Below are the code and all the weights of a small trained network. Each question names an input and a class and asks about switching units off, where a switched-off unit gives its printed mean instead of its output.

import numpy as np


def w(rows, s, z=0):
    codes = np.array(rows[::2]) - 128.0
    scale = np.full(codes.shape[1], s)
    scale[-1] = z or s
    return codes * scale


def norm(h):
    return h / np.sqrt((h * h).mean(-1, keepdims=True) + 1e-5)


def f(y):
    return np.maximum(y, 0)


def log_softmax(a):
    a = a - a.max(-1, keepdims=True)
    return a - np.log(np.exp(a).sum(-1, keepdims=True))


def net(x, mask):
    res = np.array(x, float).reshape(1, 6) / 4 @ E
    u = 0
    for l in range(2):
        y = f(norm(res) @ A[l][:, :-1].T + A[l][:, -1])
        res = res + np.where(mask[u : u + 9], y, B[l][:, -1]) @ B[l][:, :-1]
        u += 9
    return log_softmax(norm(res)[-1] @ U[:, :-1].T + U[:, -1])


A, B = {}, {}
E = w([
[74,79,180,67,85,116,78],'x0',
[174,168,46,52,44,143,78],'x1',
[131,98,76,101,128,134,29],'x2',
[167,95,2,136,143,73,241],'x3',
[63,148,176,73,137,169,154],'x4',
[172,65,172,96,175,178,108],'x5',
],0.0094)
A[0] = w([
[154,248,154,208,78,111,165,113],'0.n0',
[34,121,236,131,151,159,94,24],'0.n1',
[86,119,98,209,187,80,167,146],'0.n2',
[45,93,254,119,149,156,79,81],'0.n3',
[90,122,149,134,111,138,91,59],'0.n4',
[106,72,138,68,159,115,97,38],'0.n5',
[154,135,94,102,167,105,119,3],'0.n6',
[10,192,168,143,102,97,147,134],'0.n7',
[133,70,116,188,165,108,127,98],'0.n8',
],0.012,0.0045)
B[0] = w([
[187,171,163,106,105,87,136,202],'0.n0',
[156,142,137,141,87,170,61,229],'0.n1',
[95,127,124,98,199,109,134,218],'0.n2',
[183,173,131,133,68,143,120,255],'0.n3',
[126,157,163,132,106,130,169,157],'0.n4',
[161,145,141,130,119,132,128,162],'0.n5',
[126,123,131,95,109,120,115,139],'0.n6',
[85,7,121,87,170,132,107,211],'0.n7',
[90,111,111,87,139,119,142,176],'0.n8',
],0.018,0.0099)
A[1] = w([
[170,102,100,100,107,197,221,90],'1.n0',
[181,130,153,175,246,230,65,6],'1.n1',
[108,180,155,167,117,228,125,29],'1.n2',
[135,113,191,147,85,122,106,24],'1.n3',
[140,136,137,102,135,153,193,136],'1.n4',
[87,94,140,110,161,234,73,83],'1.n5',
[205,118,26,113,98,86,84,41],'1.n6',
[110,123,225,117,133,101,105,138],'1.n7',
[102,131,234,168,122,133,100,109],'1.n8',
],0.011,0.0017)
B[1] = w([
[201,117,149,80,196,60,153,175],'1.n0',
[1,43,33,208,97,118,93,197],'1.n1',
[113,134,66,80,152,126,178,194],'1.n2',
[196,150,86,176,102,95,122,208],'1.n3',
[126,153,156,144,159,81,137,169],'1.n4',
[53,130,29,232,96,149,141,217],'1.n5',
[126,40,204,162,100,251,44,255],'1.n6',
[226,68,3,53,134,118,98,211],'1.n7',
[218,94,47,150,46,162,126,210],'1.n8',
],0.008,0.0065)
U = w([
[2,100,105,159,104,169,97,76],'0',
[105,103,120,89,211,88,157,253],'1',
[198,114,126,135,53,193,49,172],'2',
[172,223,167,157,137,108,186,21],'3',
],0.02,0.0046)

Each question gives the input, the list of numbers given to net, and the class t.
The units are the neurons (one row each of A and B). Each row of codes is followed by its name. A weight is (code - 128) times the scale printed after its matrix; where a second scale follows, it is the last column's (A, B and U).
mask holds one flag per neuron, layer by layer. A switched-off neuron (its flag False) gives its mean, the last column of its row in B, instead of its output. The means were averaged over made-up inputs and are rounded, as every weight is.
A unit's drop is (log p(t) with every unit on - log p(t) with that unit switched off) / (log p(t) with every unit on - log p(t) with every unit switched off).
The circuit of an input: a set's keep is (log p(t) with only the set's units on - log p(t) with every unit switched off) / (log p(t) with every unit on - log p(t) with every unit switched off). Starting from the 12 units with the biggest drops (on a tie, the unit counted first), units are removed one at a time, each time the one whose removal leaves the highest keep (on an exact tie, the one counted first), for as long as the keep stays at least 0.8.
circuit, biggest first: the units of the circuit, biggest drop first
top k neurons: the k neurons with the biggest drops, biggest first
k most important neurons of layer l: the k neurons of layer l with the biggest drops, biggest first
drop of u: that unit's drop, to one decimal
input [-2,3,8,-4,-7,5], class 0: circuit, biggest first	[0.n3; 0.n0; 1.n1]
input [-4,-7,-2,1,7,0], class 0: top 3 neurons	[0.n1; 1.n1; 1.n5]
input [4,-7,-2,2,-3,4], class 0: circuit, biggest first	[0.n0; 1.n1]
input [2,3,-4,6,3,5], class 1: circuit, biggest first	[0.n3]
input [-4,-5,7,3,6,5], class 0: top 2 neurons	[0.n0; 1.n1]
input [-8,6,-6,-1,3,8], class 3: 3 most important neurons of layer 0	[0.n7; 0.n1; 0.n2]
input [-3,0,8,4,3,-8], class 1: top 2 neurons	[0.n3; 0.n1]
input [-3,0,8,4,-2,-7], class 1: 2 most important neurons of layer 1	[1.n5; 1.n1]
input [-7,-6,-1,6,-7,-6], class 1: top 2 neurons	[0.n2; 0.n3]
input [4,-6,-2,-2,8,-7], class 2: top 2 neurons	[0.n3; 0.n1]
input [1,-7,1,-1,-4,0], class 0: 2 most important neurons of layer 0	[0.n2; 0.n0]
input [-5,4,-8,6,4,5], class 3: 3 most important neurons of layer 0	[0.n7; 0.n8; 0.n0]
input [1,-3,8,7,5,-1], class 1: drop of 0.n1	0.1
input [6,-4,8,7,-8,-5], class 1: drop of 0.n3	0.2
input [-5,2,-4,4,8,0], class 1: top neuron	[0.n3]
